Each row has a name. Each piece below is followed by the name of the row it came from, unless a question asks for something else. Each question is about the rows just above it. Places in a row count from 0.

J_223: [127  80 148 120 179 159 179 185 109]
J_866: [113 117 126 132 155 135 149 149 122]
J_253: [120 136 134 143 120 115 118 112 125]
J_171: [138 134 120 148  80 106 194 177 108]
J_737: [128 136  77 124 127 145  86  98 131]
Where do [113 117 126 132 155 135 149 149 122] appear? => J_866
[ 80 148 120 179] => J_223
[136 134] => J_253
[ 80 106 194 177 108] => J_171
Where in the named rows is [117]? => J_866, 1
[113 117 126] => J_866
Where in the named rows is [113]? => J_866, 0

J_943: [178 132 179 221]
J_223: [132 179  83  25]
J_866: [ 26 231 221 131]
J_203: [ 27  25  53 101]
[178 132 179] => J_943
Row and place of [27] in the named rows: => J_203, 0
The entry that follows [53]: => [101]
Row and place of [178] in the named rows: => J_943, 0

J_120: [142 119 120 130 109 129]
J_448: [132 127 142 135 123 120]
J_681: [122  89 118 130 133 113]
J_203: [117 127 120 119 110 149]
J_943: [132 106 102 136 127 138]
J_253: [137  86 111 190  60 136]
J_171: [142 129 135 129 131 125]
J_737: [130 133 119 130 138 127]
J_926: [ 91 120 137  86 113 153]
J_223: [144 150  52 104 160 232]
J_866: [136 106 101 129 128 148]
Row and place of [118] in the named rows: => J_681, 2
[137  86 113] => J_926
[131] is at row and place => J_171, 4

J_926: [98 80 92 59 71]
J_866: [154  36 151 143 149]
J_203: [151 154 151  37  35]
[154  36 151] => J_866
Where do [151 154 151  37] appear? => J_203
What comes right after [37] in the named rows? => [35]
[151 143 149] is in which row? => J_866
Where in the named rows is [149]? => J_866, 4

J_223: [ 48 193 145  36 125 122 102 142]
J_448: [188 174  27 230 129 120 154 140]
J_737: [139  26 133 113 134 123  47 151]
The row with [ 26 133 113 134 123  47 151] is => J_737
What comes right after [133] in the named rows? => [113]
[26] is at row and place => J_737, 1
Row and place of [48] in the named rows: => J_223, 0

J_543: [139 128 103 132 126 128]
J_943: [130 128 126 123 128 129]
J_448: [128 130  13 138 129 123]
J_737: [130 129 119 126 129 126]
J_866: [126 128 132 128 128 128]
J_203: [172 126 113 132 129 129]
J_926: [125 126 125 131 130 126]
J_681: [133 127 127 121 130 127]
J_253: [134 129 122 124 130 127]
J_171: [130 126 128 123 128 121]
[130 126 128 123 128 121] => J_171
Right after [122] comes => [124]

J_120: [141 251  62 142 134  97]
J_223: [124 193 147 101 115 124]
J_203: [123 143 160 124 130  67]
J_448: [ 72 109 118 110 168 122]
J_866: [107  80 195  73 188  97]
J_543: [139 188 148 120 121 113]
J_943: [123 160 143 128 136 114]
J_737: [139 107 134 139 150 118]
J_681: [123 160 148 128 136 114]
Which row holds [134 139 150]? => J_737
[123 160 143] => J_943
Right after [101] comes => [115]
What comes right after [73] in the named rows? => [188]

